Below are the code and all the weights of a small trained network. Each question names an input and a target symbol and asks about switching units off, where a switched-off unit gives its printed mean instead of its output.

import numpy as np


def w(rows, s, z=0):
    codes = np.array(rows[::2]) - 128.0
    scale = np.full(codes.shape[1], s)
    scale[-1] = z or s
    return codes * scale


def f(y):
    return np.maximum(y, 0)


def softmax(a):
    e = np.exp(a - a.max(-1, keepdims=True))
    return e / e.sum(-1, keepdims=True)


def log_softmax(a):
    a = a - a.max(-1, keepdims=True)
    return a - np.log(np.exp(a).sum(-1, keepdims=True))


def net(x, mask):
    ids = ['αεζθπστψω'.index(c) for c in x.split()]
    T = len(ids)
    res = E[ids] + P[:T]
    r = res
    for j in range(2):
        rows = slice(2 * j, 2 * j + 2)
        q, k, v = (r @ M[0][rows].T for M in (Q, K, V))
        z = softmax(np.where(np.tri(T) > 0, q @ k.T / 2**0.5, -1e9)) @ v
        o = O[0][rows]
        res = res + np.where(mask[j], z, o[:, -1]) @ o[:, :-1]
    y = f(res @ A[0][:, :-1].T + A[0][:, -1])
    res = res + np.where(mask[2:10], y, B[0][:, -1]) @ B[0][:, :-1]
    return log_softmax(res[-1] @ U[:, :-1].T + U[:, -1])


Q, K, V, O, A, B = {}, {}, {}, {}, {}, {}
E = w([
[19,168,74,89,157,3,79],'α',
[82,36,85,187,192,99,196],'ε',
[128,138,107,5,127,83,216],'ζ',
[205,118,118,112,198,131,99],'θ',
[145,255,146,205,172,38,145],'π',
[159,148,47,149,126,129,82],'σ',
[108,142,65,118,176,169,103],'τ',
[75,82,214,130,13,119,45],'ψ',
[117,218,225,66,217,223,133],'ω',
],0.0086)
P = w([
[136,2,202,158,200,109,77],'0',
[207,150,64,86,131,52,80],'1',
[214,137,83,83,142,58,75],'2',
[188,131,77,81,133,73,109],'3',
[101,152,166,110,120,98,186],'4',
[129,139,123,120,120,115,145],'5',
[115,156,119,108,101,119,147],'6',
[116,146,122,102,114,122,107],'7',
],0.0061)
Q[0] = w([
[78,231,154,165,104,246,215],'head 0',
[209,242,122,3,182,57,33],'head 0',
[40,163,237,124,153,61,133],'head 1',
[41,34,188,169,69,79,111],'head 1',
],0.0067)
K[0] = w([
[213,242,112,76,107,147,110],'head 0',
[55,191,244,198,160,171,222],'head 0',
[106,254,57,70,68,97,204],'head 1',
[163,208,74,59,142,183,233],'head 1',
],0.0067)
V[0] = w([
[254,153,105,110,84,143,79],'head 0',
[229,152,155,155,154,71,199],'head 0',
[227,37,205,122,138,177,116],'head 1',
[153,83,19,105,183,214,159],'head 1',
],0.0071)
O[0] = w([
[201,122,130,226,190,217,31,127],'head 0',
[163,101,149,58,15,216,77,214],'head 0',
[207,157,141,158,95,241,180,224],'head 1',
[75,4,73,119,208,224,255,4],'head 1',
],0.0056,0.0016)
A[0] = w([
[183,25,26,205,152,189,90,182],'neuron 0',
[124,55,36,1,129,105,187,192],'neuron 1',
[187,138,168,114,169,224,113,2],'neuron 2',
[116,144,46,56,144,52,96,103],'neuron 3',
[233,50,214,80,119,192,80,35],'neuron 4',
[44,115,68,92,144,57,142,48],'neuron 5',
[188,165,81,232,124,234,112,65],'neuron 6',
[195,105,106,222,243,43,158,202],'neuron 7',
],0.0063,0.0035)
B[0] = w([
[121,95,246,180,199,241,134,222],'neuron 0',
[204,61,133,56,49,143,210,231],'neuron 1',
[56,194,91,38,215,180,56,160],'neuron 2',
[82,43,93,93,98,171,76,218],'neuron 3',
[94,164,93,131,27,192,29,191],'neuron 4',
[72,226,189,153,198,220,58,169],'neuron 5',
[226,213,167,58,233,185,124,163],'neuron 6',
[52,138,3,185,176,65,182,253],'neuron 7',
],0.0061,0.0037)
U = w([
[65,87,32,48,199,78,54,1],'α',
[71,47,83,204,187,142,215,188],'ε',
[184,146,100,13,69,109,214,39],'ζ',
[95,166,132,144,92,164,156,159],'θ',
[208,253,83,217,182,24,105,194],'π',
[154,149,82,128,132,138,136,69],'σ',
[164,109,139,193,189,145,119,91],'τ',
[188,104,186,155,10,129,43,253],'ψ',
[145,245,197,66,182,233,135,138],'ω',
],0.0061,0.0023)

Each question gives the input, a string of symbols that net reads in full, and the target symbol t.
The units are the heads (2 rows each of Q, K, V and O) and the neurons (one row each of A and B). Each row of codes is followed by its name. A weight is (code - 128) times the scale printed after its matrix; where a second scale follows, it is the last column's (O, A, B and U).
mask holds one flag per unit, heads first, then neurons. A switched-off unit (its flag False) gives its mean, the last column of its rows in O or B, instead of its output. The means were averaged over made-up inputs and are rounded, as every weight is.
A unit's drop is (log p(t) with every unit on - log p(t) with that unit switched off) / (log p(t) with every unit on - log p(t) with every unit switched off).
The circuit of an input: a set's keep is (log p(t) with only the set's units on - log p(t) with every unit switched off) / (log p(t) with every unit on - log p(t) with every unit switched off). Starting from all 10 units, units are removed one at a time, each time the one whose removal leaves the highest keep (on an exact tie, the one counted first), for as long as the keep stays at least 0.8.
units of the circuit, in order: the units of the circuit, biggest drop first
most important unit: the unit with the biggest drop
k most important neurons: the k neurons with the biggest drops, biggest first
drop of u: that unit's drop, to one decimal
input θ σ τ, target ω: units of the circuit, in order => [head 1; head 0; neuron 6; neuron 0]
input τ ε τ θ, target ε: units of the circuit, in order => [head 1; neuron 7; neuron 0]
input θ α σ θ, target ω: units of the circuit, in order => [head 1; head 0; neuron 0; neuron 6]
input ε ψ θ, target ζ: units of the circuit, in order => [head 0; neuron 1]
input ψ α ψ α α, target α: units of the circuit, in order => [head 1; neuron 3]
input ε θ σ, target ζ: most important unit => head 0
input σ θ ε, target ε: 2 most important neurons => [neuron 7; neuron 0]
input π π τ, target ψ: units of the circuit, in order => [head 0; neuron 7; head 1]
input ψ π θ θ, target π: units of the circuit, in order => [head 1; head 0; neuron 7]
input π θ ψ θ, target ψ: 2 most important neurons => [neuron 4; neuron 7]
input θ ζ θ, target ω: 3 most important neurons => [neuron 6; neuron 0; neuron 2]
input ε σ θ, target ζ: drop of head 0 => 1.0
input α π σ, target α: drop of head 0 => 0.2
input τ α σ, target ε: most important unit => head 1
input θ π τ, target ω: drop of neuron 0 => 0.2
